Below are the code and all the weights of a small trained network. Each question names an input and a class and asks about switching units off, where a switched-off unit gives its printed mean instead of its output.

import numpy as np


def w(rows, s, z=0):
    codes = np.array(rows[::2]) - 128.0
    scale = np.full(codes.shape[1], s)
    scale[-1] = z or s
    return codes * scale


def f(y):
    return np.maximum(y, 0)


def log_softmax(a):
    a = a - a.max(-1, keepdims=True)
    return a - np.log(np.exp(a).sum(-1, keepdims=True))


def net(x, mask):
    res = np.array(x, float).reshape(1, 7) / 4 @ E
    y = f(res @ A[0][:, :-1].T + A[0][:, -1])
    res = res + np.where(mask, y, B[0][:, -1]) @ B[0][:, :-1]
    return log_softmax(res[-1] @ U[:, :-1].T + U[:, -1])


A, B = {}, {}
E = w([
[110,95,217,23,211,4,251,22,251,246],'x0',
[129,128,124,129,125,129,130,133,124,132],'x1',
[246,18,241,4,3,47,154,49,23,8],'x2',
[6,6,247,20,248,79,57,249,74,234],'x3',
[122,128,123,129,125,128,129,128,123,124],'x4',
[131,127,126,128,130,127,130,129,121,133],'x5',
[133,131,136,133,129,133,125,133,131,130],'x6',
],0.0043)
A[0] = w([
[240,122,176,54,20,33,239,19,173,43,145],'neuron 0',
[178,28,203,54,65,99,82,141,15,57,183],'neuron 1',
[221,180,145,95,59,43,245,19,227,115,146],'neuron 2',
[182,221,80,174,141,79,245,12,237,193,168],'neuron 3',
[64,46,177,98,137,199,10,246,8,87,136],'neuron 4',
[15,185,59,212,227,208,39,233,179,206,254],'neuron 5',
[17,163,76,209,226,220,20,244,85,195,218],'neuron 6',
[242,105,189,42,15,28,240,14,150,33,157],'neuron 7',
[103,236,28,228,196,153,218,60,250,218,212],'neuron 8',
[207,25,211,40,40,78,108,100,7,34,195],'neuron 9',
[61,204,62,191,216,132,184,113,251,225,233],'neuron 10',
[60,40,229,22,208,9,188,141,204,229,81],'neuron 11',
[24,168,67,213,214,227,18,242,73,167,203],'neuron 12',
[249,253,8,249,5,254,40,81,46,5,205],'neuron 13',
],0.0042,0.0038)
B[0] = w([
[229,13,54,169,167,201,76,5,105,195,189],'neuron 0',
[109,58,176,30,33,133,95,175,14,90,192],'neuron 1',
[194,16,21,189,183,201,62,5,164,122,177],'neuron 2',
[22,188,26,193,180,53,152,66,253,30,179],'neuron 3',
[20,17,62,49,60,218,8,160,38,13,184],'neuron 4',
[188,154,144,253,255,192,114,148,237,201,221],'neuron 5',
[190,98,126,249,251,224,62,127,213,191,212],'neuron 6',
[233,9,57,154,150,198,77,5,85,194,197],'neuron 7',
[37,229,79,206,188,25,218,146,246,57,201],'neuron 8',
[111,32,154,21,23,134,87,116,9,77,205],'neuron 9',
[61,235,122,219,207,30,225,173,244,117,198],'neuron 10',
[251,193,202,104,98,65,225,154,61,245,188],'neuron 11',
[193,96,119,249,251,229,59,116,199,191,209],'neuron 12',
[253,251,254,50,55,10,253,251,15,253,251],'neuron 13',
],0.0042,0.012)
U = w([
[216,251,251,169,170,23,252,253,153,250,254],'0',
[193,6,11,219,213,255,2,12,167,139,83],'1',
[240,113,242,11,7,8,245,112,19,238,153],'2',
[3,40,136,28,39,192,2,225,56,2,3],'3',
[6,191,3,170,161,15,193,34,236,8,42],'4',
],0.0042,0.0019)

Each question gives the input, the list of numbers given to net, and the class t.
The units are the neurons (one row each of A and B). Each row of codes is followed by its name. A weight is (code - 128) times the scale printed after its matrix; where a second scale follows, it is the last column's (A, B and U).
mask holds one flag per neuron, in row order. A switched-off neuron (its flag False) gives its mean, the last column of its row in B, instead of its output. The means were averaged over made-up inputs and are rounded, as every weight is.
A unit's drop is (log p(t) with every unit on - log p(t) with that unit switched off) / (log p(t) with every unit on - log p(t) with every unit switched off).
The circuit of an input: a set's keep is (log p(t) with only the set's units on - log p(t) with every unit switched off) / (log p(t) with every unit on - log p(t) with every unit switched off). Starting from the 12 units with the biggest drops (on a tie, the unit counted first), units are removed one at a time, each time the one whose removal leaves the highest keep (on an exact tie, the one counted first), for as long as the keep stays at least 0.8.
units of the circuit, in order: the units of the circuit, biggest drop first
k most important neurons: the k neurons with the biggest drops, biggest first
drop when u is switched off: that unit's drop, to one decimal
input [-1,-8,-2,-6,1,-7,5], class 0: units of the circuit, in order	[neuron 13]
input [1,-6,-1,-8,-4,-5,0], class 4: units of the circuit, in order	[neuron 3; neuron 8]
input [-3,-1,6,8,-3,0,-3], class 3: 2 most important neurons	[neuron 4; neuron 13]
input [-4,-2,-3,0,-5,-5,6], class 0: units of the circuit, in order	[neuron 7; neuron 2]
input [0,-7,4,-5,-1,-1,0], class 2: units of the circuit, in order	[neuron 6; neuron 5]
input [-7,2,1,-3,-3,0,5], class 2: units of the circuit, in order	[neuron 13; neuron 10]
input [6,1,0,0,7,4,1], class 4: 2 most important neurons	[neuron 13; neuron 3]
input [7,-1,6,0,-4,3,8], class 1: 2 most important neurons	[neuron 13; neuron 2]
input [-2,-8,1,-5,-5,2,1], class 2: units of the circuit, in order	[neuron 13; neuron 5]
input [7,4,5,0,7,-1,3], class 1: 4 most important neurons	[neuron 13; neuron 2; neuron 0; neuron 7]
input [8,-1,0,0,-4,2,-4], class 4: 2 most important neurons	[neuron 13; neuron 3]
input [-2,-3,0,-4,7,8,-1], class 0: 2 most important neurons	[neuron 13; neuron 9]
input [-5,-4,-5,0,-2,5,-2], class 0: 2 most important neurons	[neuron 13; neuron 7]
input [-3,-5,2,8,7,3,6], class 3: most important neuron	[neuron 4]
input [3,6,6,-5,-8,-7,3], class 1: drop when neuron 0 is switched off	0.1
input [-1,8,8,6,-7,5,0], class 3: drop when neuron 4 is switched off	0.3
input [-3,4,0,-3,6,6,3], class 0: drop when neuron 10 is switched off	-0.1
input [-7,1,-7,-7,7,0,6], class 0: drop when neuron 13 is switched off	0.3
